Below are the code and all the weights of a small trained network. Each question names an input and a class and asks about switching units off, where a switched-off unit gives its printed mean instead of its output.

import numpy as np


def w(rows, s, z=0):
    codes = np.array(rows[::2]) - 128.0
    scale = np.full(codes.shape[1], s)
    scale[-1] = z or s
    return codes * scale


def norm(h):
    return h / np.sqrt((h * h).mean(-1, keepdims=True) + 1e-5)


def f(y):
    return y / 2 * (1 + np.tanh(0.7978845608 * (y + 0.044715 * y**3)))


def log_softmax(a):
    a = a - a.max(-1, keepdims=True)
    return a - np.log(np.exp(a).sum(-1, keepdims=True))


def net(x, mask):
    res = np.array(x, float).reshape(1, 5) / 4 @ E
    u = 0
    for l in range(2):
        y = f(norm(res) @ A[l][:, :-1].T + A[l][:, -1])
        res = res + np.where(mask[u : u + 5], y, B[l][:, -1]) @ B[l][:, :-1]
        u += 5
    return log_softmax(norm(res)[-1] @ U[:, :-1].T + U[:, -1])


A, B = {}, {}
E = w([
[147,146,165,208],'x0',
[183,68,221,117],'x1',
[113,11,37,179],'x2',
[93,117,141,56],'x3',
[254,207,148,43],'x4',
],0.0064)
A[0] = w([
[117,92,155,109,4],'L0N0',
[165,132,144,254,27],'L0N1',
[116,167,129,151,232],'L0N2',
[115,126,26,171,125],'L0N3',
[113,205,112,113,37],'L0N4',
],0.011,0.0025)
B[0] = w([
[106,104,135,8,118],'L0N0',
[118,121,225,182,214],'L0N1',
[92,213,133,160,195],'L0N2',
[109,131,93,175,253],'L0N3',
[164,184,204,108,174],'L0N4',
],0.011,0.0038)
A[1] = w([
[177,39,140,121,207],'L1N0',
[215,229,101,53,176],'L1N1',
[5,154,159,60,4],'L1N2',
[99,111,159,120,16],'L1N3',
[119,210,91,118,146],'L1N4',
],0.011,0.0031)
B[1] = w([
[133,27,75,29,180],'L1N0',
[254,201,85,170,253],'L1N1',
[17,178,179,59,158],'L1N2',
[142,122,169,155,118],'L1N3',
[148,163,188,72,183],'L1N4',
],0.0091,0.0064)
U = w([
[95,105,5,189,177],'0',
[36,183,149,70,66],'1',
[165,67,194,189,29],'2',
[220,224,127,118,255],'3',
[86,200,149,201,84],'4',
[217,86,74,77,63],'5',
[104,46,107,50,38],'6',
],0.02,0.0038)

Each question gives the input, the list of numbers given to net, and the class t.
The units are the neurons (one row each of A and B). Each row of codes is followed by its name. A weight is (code - 128) times the scale printed after its matrix; where a second scale follows, it is the last column's (A, B and U).
mask holds one flag per neuron, layer by layer. A switched-off neuron (its flag False) gives its mean, the last column of its row in B, instead of its output. The means were averaged over made-up inputs and are rounded, as every weight is.
A unit's drop is (log p(t) with every unit on - log p(t) with that unit switched off) / (log p(t) with every unit on - log p(t) with every unit switched off).
The circuit of an input: a set's keep is (log p(t) with only the set's units on - log p(t) with every unit switched off) / (log p(t) with every unit on - log p(t) with every unit switched off). Starting from all 10 units, units are removed one at a time, each time the one whose removal leaves the highest keep (on an exact tie, the one counted first), for as long as the keep stays at least 0.8.
circuit, biggest first: the units of the circuit, biggest drop first
most important unit: the unit with the biggest drop
top k neurons: the k neurons with the biggest drops, biggest first
k most important neurons of layer l: the k neurons of layer l with the biggest drops, biggest first
drop when u is switched off: that unit's drop, to one decimal
input [5,-7,7,0,7], class 4: circuit, biggest first : [L0N3 L1N0]
input [-2,-1,8,-8,6], class 0: circuit, biggest first : [L0N3 L1N1]
input [7,7,7,5,-7], class 6: circuit, biggest first : [L1N0 L1N1]
input [0,4,1,8,6], class 5: most important unit : L0N2
input [5,5,-3,6,-6], class 1: circuit, biggest first : [L1N2 L0N0]
input [-1,4,-3,-2,-1], class 2: 2 most important neurons of layer 0 : [L0N4 L0N2]
input [8,3,-3,6,-1], class 4: circuit, biggest first : [L1N0 L1N1]
input [6,2,5,0,5], class 2: circuit, biggest first : [L0N1 L1N1]
input [-4,-1,8,-7,7], class 0: circuit, biggest first : [L0N3 L0N4]
input [6,1,-4,-8,1], class 4: top 4 neurons : [L0N1 L1N1 L0N2 L1N0]
input [8,-6,-2,-8,2], class 4: circuit, biggest first : [L0N1 L1N1]
input [3,-7,0,-5,1], class 4: circuit, biggest first : [L1N1 L0N1]
input [-1,3,1,6,-1], class 6: top 2 neurons : [L0N2 L1N0]
input [-3,-1,-6,-1,-8], class 1: circuit, biggest first : [L1N2]
input [-2,5,2,-8,4], class 2: top 3 neurons : [L0N1 L1N1 L0N0]
input [6,8,-2,5,4], class 5: top 3 neurons : [L1N0 L0N2 L0N4]
input [0,7,7,4,-6], class 6: top 3 neurons : [L1N0 L1N1 L0N0]
input [6,7,0,6,-7], class 6: drop when L1N4 is switched off : 0.0
input [3,3,1,-8,1], class 2: drop when L1N1 is switched off : 0.1
input [4,-4,-3,-4,-1], class 4: circuit, biggest first : [L1N1]
input [-5,2,1,4,0], class 6: drop when L0N2 is switched off : 0.3
input [-5,4,0,-8,0], class 2: drop when L1N0 is switched off : -0.5
